Here is a tiny trained network, its code and every weight. The questions are about switching its units off for an input and a class, where a switched-off unit gives its printed mean instead of its output.

import numpy as np


def w(rows, s, z=0):
    codes = np.array(rows[::2]) - 128.0
    scale = np.full(codes.shape[1], s)
    scale[-1] = z or s
    return codes * scale


def f(y):
    return np.maximum(y, 0)


def log_softmax(a):
    a = a - a.max(-1, keepdims=True)
    return a - np.log(np.exp(a).sum(-1, keepdims=True))


def net(x, mask):
    res = np.array(x, float).reshape(1, 4) / 4 @ E
    y = f(res @ A[0][:, :-1].T + A[0][:, -1])
    res = res + np.where(mask, y, B[0][:, -1]) @ B[0][:, :-1]
    return log_softmax(res[-1] @ U[:, :-1].T + U[:, -1])


A, B = {}, {}
E = w([
[82,176,135,144,80,80,148,136,108,19,156],'x0',
[135,81,113,207,140,188,158,11,89,52,127],'x1',
[119,114,128,54,99,200,72,100,141,115,59],'x2',
[37,76,19,194,173,42,109,70,197,162,54],'x3',
],0.011)
A[0] = w([
[125,148,76,129,140,96,125,111,163,108,125,124],'N1',
[130,140,174,136,80,119,151,143,139,108,137,189],'N2',
[96,94,117,130,138,115,38,106,186,191,49,164],'N3',
[148,125,154,65,103,248,87,111,98,108,115,254],'N4',
[144,115,182,102,88,114,188,143,102,141,147,119],'N5',
[112,134,81,112,149,112,96,116,199,149,48,150],'N6',
[130,203,155,102,101,119,129,152,109,91,144,219],'N7',
[98,147,121,183,123,115,163,67,84,22,141,117],'N8',
[154,106,114,158,117,171,116,130,164,115,116,163],'N9',
[138,193,183,83,81,159,112,159,72,61,125,155],'N10',
[104,198,153,118,130,108,104,211,131,178,148,120],'N11',
[35,123,81,140,140,73,130,126,142,74,103,91],'N12',
[150,90,140,131,99,160,122,94,151,92,100,80],'N13',
[141,218,165,65,57,137,101,191,131,126,183,143],'N14',
[163,147,177,120,103,164,138,141,128,91,155,44],'N15',
[117,107,98,154,130,150,155,116,125,138,112,118],'N16',
],0.013,0.0084)
B[0] = w([
[136,115,133,141,127,128,123,120,182,123,109,179],'N1',
[126,170,119,106,150,88,139,148,156,156,169,181],'N2',
[98,137,176,83,91,100,83,102,75,172,124,250],'N3',
[143,44,132,174,127,180,81,156,128,54,20,255],'N4',
[192,199,122,135,163,135,132,142,139,168,140,183],'N5',
[147,83,199,82,117,90,140,191,82,151,131,228],'N6',
[62,170,107,120,176,113,117,91,101,120,212,214],'N7',
[90,208,135,73,254,158,61,152,113,101,137,225],'N8',
[121,127,99,105,109,112,125,93,103,105,111,165],'N9',
[52,182,68,128,182,159,146,62,165,107,230,239],'N10',
[136,124,152,88,105,69,92,169,77,161,142,218],'N11',
[194,101,126,186,107,150,168,125,130,105,68,218],'N12',
[96,138,142,69,132,92,111,139,158,146,120,162],'N13',
[31,161,111,84,193,104,79,50,109,177,164,251],'N14',
[126,132,108,139,163,137,170,94,180,105,127,184],'N15',
[116,109,159,106,113,105,80,131,134,160,124,168],'N16',
],0.012,0.019)
U = w([
[150,77,172,134,105,150,83,165,81,91,35,244],'0',
[229,163,168,201,177,129,172,219,113,126,155,126],'1',
[107,131,160,165,23,176,115,170,181,103,169,29],'2',
[156,70,146,169,5,69,135,127,144,161,104,103],'3',
[84,151,155,46,157,84,82,130,73,189,178,123],'4',
[103,146,76,175,177,168,122,105,235,64,163,172],'5',
[142,153,90,120,42,154,199,122,124,114,150,4],'6',
],0.011,0.0035)

Each question gives the input, the list of numbers given to net, and the class t.
The units are the neurons (one row each of A and B). Each row of codes is followed by its name. A weight is (code - 128) times the scale printed after its matrix; where a second scale follows, it is the last column's (A, B and U).
mask holds one flag per neuron, in row order. A switched-off neuron (its flag False) gives its mean, the last column of its row in B, instead of its output. The means were averaged over made-up inputs and are rounded, as every weight is.
A unit's drop is (log p(t) with every unit on - log p(t) with that unit switched off) / (log p(t) with every unit on - log p(t) with every unit switched off).
unit that matters most: the unit with the biggest drop
top k neurons: the k neurons with the biggest drops, biggest first
drop when u is switched off: that unit's drop, to one decimal
input [4,4,3,8], class 0: unit that matters most	N12
input [-3,2,-6,8], class 0: top 2 neurons	(N12; N14)
input [-1,3,0,4], class 0: top 3 neurons	(N14; N10; N7)
input [2,8,-5,6], class 5: top 2 neurons	(N8; N4)
input [0,4,4,6], class 0: top 4 neurons	(N14; N12; N10; N7)
input [-7,5,-3,7], class 3: top 2 neurons	(N14; N8)
input [-8,-1,-2,-8], class 5: top 2 neurons	(N4; N3)
input [-1,5,-2,7], class 0: top 2 neurons	(N12; N14)
input [1,0,2,8], class 3: top 3 neurons	(N4; N12; N8)
input [1,4,-4,4], class 5: top 2 neurons	(N4; N11)
input [5,2,-6,1], class 5: top 4 neurons	(N3; N6; N11; N14)
input [-4,2,5,4], class 0: top 2 neurons	(N14; N10)
input [1,7,4,5], class 0: top 4 neurons	(N14; N12; N10; N7)
input [2,4,-2,-1], class 5: unit that matters most	N3
input [-4,-1,3,-6], class 5: drop when N4 is switched off	0.1
input [-4,2,8,5], class 0: drop when N2 is switched off	0.0
input [-1,6,3,0], class 0: drop when N10 is switched off	0.1
